Below is a small trained network, with its code and all its weights. Each question gives an input and a class and asks what happens when units are switched off, that is, made to give their printed mean instead of their output.

import numpy as np


def w(rows, s, z=0):
    codes = np.array(rows[::2]) - 128.0
    scale = np.full(codes.shape[1], s)
    scale[-1] = z or s
    return codes * scale


def norm(h):
    return h / np.sqrt((h * h).mean(-1, keepdims=True) + 1e-5)


def f(y):
    return np.maximum(y, 0)


def log_softmax(a):
    a = a - a.max(-1, keepdims=True)
    return a - np.log(np.exp(a).sum(-1, keepdims=True))


def net(x, mask):
    res = np.array(x, float).reshape(1, 6) / 4 @ E
    u = 0
    for l in range(2):
        y = f(norm(res) @ A[l][:, :-1].T + A[l][:, -1])
        res = res + np.where(mask[u : u + 6], y, B[l][:, -1]) @ B[l][:, :-1]
        u += 6
    return log_softmax(norm(res)[-1] @ U[:, :-1].T + U[:, -1])


A, B = {}, {}
E = w([
[160,204,214,140,176,134,170,105,112],'x0',
[129,108,71,158,205,117,98,98,78],'x1',
[151,47,94,102,122,212,90,130,150],'x2',
[254,140,134,200,115,86,172,161,117],'x3',
[88,110,102,143,145,108,145,100,234],'x4',
[59,150,89,81,47,106,68,89,123],'x5',
],0.0083)
A[0] = w([
[235,151,166,112,120,167,132,120,4,31],'0.n1',
[175,46,120,101,113,159,119,127,148,2],'0.n2',
[190,126,102,158,126,110,135,116,63,213],'0.n3',
[178,207,108,144,70,131,114,99,96,82],'0.n4',
[150,175,183,127,118,143,150,108,213,193],'0.n5',
[67,122,153,91,152,177,120,124,61,177],'0.n6',
],0.016,0.0038)
B[0] = w([
[43,179,222,222,131,101,24,242,68,255],'0.n1',
[82,56,107,106,55,190,170,99,153,192],'0.n2',
[194,143,80,105,199,78,91,155,90,217],'0.n3',
[70,64,133,87,121,42,139,154,190,202],'0.n4',
[245,197,149,127,192,122,69,132,149,234],'0.n5',
[190,149,97,107,111,40,82,132,196,238],'0.n6',
],0.011,0.0099)
A[1] = w([
[138,125,140,144,105,135,150,124,75,69],'1.n1',
[104,144,226,128,219,226,158,113,78,165],'1.n2',
[91,147,88,165,142,57,180,100,71,148],'1.n3',
[75,183,142,68,167,113,110,58,176,131],'1.n4',
[105,61,116,112,109,196,155,137,67,4],'1.n5',
[150,209,254,115,89,97,229,129,167,110],'1.n6',
],0.019,0.0028)
B[1] = w([
[121,144,117,133,117,83,153,135,159,131],'1.n1',
[127,124,77,3,192,148,220,159,80,157],'1.n2',
[92,154,160,86,117,192,158,114,117,171],'1.n3',
[76,129,155,84,101,111,108,126,110,246],'1.n4',
[87,104,103,164,115,114,168,113,145,157],'1.n5',
[109,131,167,246,149,105,113,207,84,216],'1.n6',
],0.019,0.011)
U = w([
[181,140,84,97,195,174,214,141,89,130],'0',
[110,26,39,168,61,181,182,87,188,134],'1',
[193,133,186,189,123,193,191,121,198,54],'2',
[85,197,158,128,86,210,164,32,84,48],'3',
[249,137,65,129,144,111,99,90,141,72],'4',
[61,131,124,38,73,91,77,111,155,178],'5',
[156,139,165,195,101,152,167,46,112,3],'6',
[142,197,186,196,173,60,77,211,82,189],'7',
],0.013,0.0064)

Each question gives the input, the list of numbers given to net, and the class t.
The units are the neurons (one row each of A and B). Each row of codes is followed by its name. A weight is (code - 128) times the scale printed after its matrix; where a second scale follows, it is the last column's (A, B and U).
mask holds one flag per neuron, layer by layer. A switched-off neuron (its flag False) gives its mean, the last column of its row in B, instead of its output. The means were averaged over made-up inputs and are rounded, as every weight is.
A unit's drop is (log p(t) with every unit on - log p(t) with that unit switched off) / (log p(t) with every unit on - log p(t) with every unit switched off).
The circuit of an input: a set's keep is (log p(t) with only the set's units on - log p(t) with every unit switched off) / (log p(t) with every unit on - log p(t) with every unit switched off). Starting from all 12 units, units are removed one at a time, each time the one whose removal leaves the highest keep (on an exact tie, the one counted first), for as long as the keep stays at least 0.8.
units of the circuit, in order: the units of the circuit, biggest drop first
k most important neurons: the k neurons with the biggest drops, biggest first
k most important neurons of layer l: the k neurons of layer l with the biggest drops, biggest first
drop of u: that unit's drop, to one decimal
input [-4,7,7,-4,-8,1], class 5: units of the circuit, in order : 1.n6
input [-2,7,-6,3,4,-5], class 0: units of the circuit, in order : 0.n1, 1.n3, 1.n6
input [-4,8,-3,3,8,-3], class 0: 2 most important neurons of layer 1 : 1.n4, 1.n3
input [1,4,5,8,8,-4], class 4: units of the circuit, in order : 0.n1, 1.n6
input [7,7,-3,-4,2,2], class 5: 3 most important neurons : 0.n1, 1.n4, 0.n5
input [-2,7,7,-3,-2,-1], class 1: 2 most important neurons : 0.n2, 0.n5
input [2,4,1,-5,5,-5], class 5: 2 most important neurons : 0.n1, 1.n6
input [-5,6,-8,5,2,7], class 5: 2 most important neurons of layer 0 : 0.n4, 0.n1
input [3,7,3,0,3,-4], class 0: drop of 0.n6 : 0.2
input [-6,-5,5,-7,3,-5], class 1: drop of 0.n2 : 0.2
input [-4,-8,3,-3,2,0], class 1: drop of 0.n6 : 0.3
